Below are the code and all the weights of a small trained network. Each question names an input and a class and asks about switching units off, where a switched-off unit gives its printed mean instead of its output.

import numpy as np


def w(rows, s, z=0):
    codes = np.array(rows[::2]) - 128.0
    scale = np.full(codes.shape[1], s)
    scale[-1] = z or s
    return codes * scale


def f(y):
    return np.maximum(y, 0)


def log_softmax(a):
    a = a - a.max(-1, keepdims=True)
    return a - np.log(np.exp(a).sum(-1, keepdims=True))


def net(x, mask):
    res = np.array(x, float).reshape(1, 6) / 4 @ E
    y = f(res @ A[0][:, :-1].T + A[0][:, -1])
    res = res + np.where(mask, y, B[0][:, -1]) @ B[0][:, :-1]
    return log_softmax(res[-1] @ U[:, :-1].T + U[:, -1])


A, B = {}, {}
E = w([
[80,83,84,90,148,141,242,213,170],'x0',
[163,90,58,118,1,238,119,92,155],'x1',
[128,128,128,128,128,128,128,128,128],'x2',
[178,157,189,170,127,114,122,132,253],'x3',
[128,127,128,129,128,128,128,129,128],'x4',
[128,128,128,128,129,128,128,128,128],'x5',
],0.0095)
A[0] = w([
[109,124,82,134,148,134,150,120,118,105],'n1',
[160,129,133,128,88,146,122,115,241,58],'n2',
[94,133,133,129,196,85,141,145,4,225],'n3',
[120,117,48,115,69,178,128,108,48,118],'n4',
[140,144,190,141,177,87,136,125,204,118],'n5',
[81,99,69,105,145,136,233,218,194,150],'n6',
[146,144,160,119,118,120,87,85,105,246],'n7',
[142,122,96,133,39,177,134,117,142,149],'n8',
[142,149,166,135,130,139,126,134,209,157],'n9',
[119,110,138,126,151,115,132,149,112,129],'n10',
[138,146,186,129,181,98,118,143,200,126],'n11',
[145,133,113,136,105,138,121,132,169,81],'n12',
[147,119,137,106,138,123,110,151,144,122],'n13',
[135,139,143,128,124,110,128,139,151,138],'n14',
[134,135,136,109,115,119,110,104,135,168],'n15',
[162,122,133,141,91,155,128,119,213,52],'n16',
[153,124,134,122,144,127,110,126,115,253],'n17',
],0.016,0.0057)
B[0] = w([
[129,160,141,140,103,136,83,230,120,150],'n1',
[109,161,162,114,132,135,78,114,221,210],'n2',
[51,166,147,129,180,227,84,115,172,234],'n3',
[150,88,103,130,72,101,157,146,13,232],'n4',
[149,100,113,145,117,46,157,155,68,219],'n5',
[122,112,130,4,155,132,196,199,168,254],'n6',
[137,164,137,175,119,126,97,70,89,210],'n7',
[159,73,117,115,24,143,115,95,161,235],'n8',
[157,131,133,153,154,43,143,111,187,201],'n9',
[68,126,106,168,124,129,165,145,152,154],'n10',
[171,127,116,135,135,61,160,149,66,215],'n11',
[120,140,142,122,135,146,127,117,163,161],'n12',
[122,117,128,133,137,119,154,109,130,141],'n13',
[115,119,137,122,134,94,151,99,125,155],'n14',
[128,133,118,191,120,123,95,183,142,160],'n15',
[127,155,137,115,144,160,106,101,215,197],'n16',
[105,143,124,144,161,138,110,89,85,173],'n17',
],0.028,0.018)
U = w([
[55,194,166,198,171,206,43,74,102,254],'0',
[170,95,84,196,30,145,75,79,28,158],'1',
[31,156,153,73,188,212,144,195,163,129],'2',
[145,55,75,51,45,158,177,208,89,26],'3',
[170,161,131,229,152,38,115,96,55,167],'4',
[160,170,173,197,78,126,39,51,200,151],'5',
[142,110,115,96,175,45,215,209,113,85],'6',
[143,116,163,56,99,136,137,152,254,5],'7',
],0.0053,0.0018)

Each question gives the input, the list of numbers given to net, and the class t.
The units are the neurons (one row each of A and B). Each row of codes is followed by its name. A weight is (code - 128) times the scale printed after its matrix; where a second scale follows, it is the last column's (A, B and U).
mask holds one flag per neuron, in row order. A switched-off neuron (its flag False) gives its mean, the last column of its row in B, instead of its output. The means were averaged over made-up inputs and are rounded, as every weight is.
A unit's drop is (log p(t) with every unit on - log p(t) with that unit switched off) / (log p(t) with every unit on - log p(t) with every unit switched off).
The circuit of an input: a set's keep is (log p(t) with only the set's units on - log p(t) with every unit switched off) / (log p(t) with every unit on - log p(t) with every unit switched off). Starting from the 12 units with the biggest drops (on a tie, the unit counted first), units are removed one at a time, each time the one whose removal leaves the highest keep (on an exact tie, the one counted first), for as long as the keep stays at least 0.8.
units of the circuit, in order: the units of the circuit, biggest drop first
k most important neurons: the k neurons with the biggest drops, biggest first
drop of u: that unit's drop, to one decimal
input [2,0,-7,5,-2,0], class 6: 3 most important neurons => [n3; n8; n5]
input [2,2,6,0,5,0], class 3: units of the circuit, in order => [n9]
input [-1,0,-2,-4,2,4], class 0: units of the circuit, in order => [n6; n3]
input [4,1,5,0,-7,4], class 3: 3 most important neurons => [n3; n2; n16]
input [2,-2,5,0,0,-7], class 2: units of the circuit, in order => [n4; n8]
input [7,0,8,-5,-3,5], class 2: 2 most important neurons => [n3; n8]
input [-6,1,2,4,4,-5], class 5: 2 most important neurons => [n4; n2]
input [0,-3,5,-8,-3,7], class 0: 2 most important neurons => [n6; n3]
input [-6,1,-5,-2,5,7], class 1: 2 most important neurons => [n2; n3]
input [-6,1,7,-8,-7,-5], class 1: 3 most important neurons => [n4; n2; n16]
input [-6,-1,1,5,-2,-7], class 4: drop of n7 => 0.0
input [1,-5,1,7,-4,0], class 6: drop of n7 => 0.3
input [0,-1,6,-1,-8,7], class 0: drop of n6 => 0.9
input [8,-1,-5,-6,3,4], class 2: units of the circuit, in order => [n3]
input [-1,-2,-6,5,1,-1], class 4: drop of n6 => 0.9
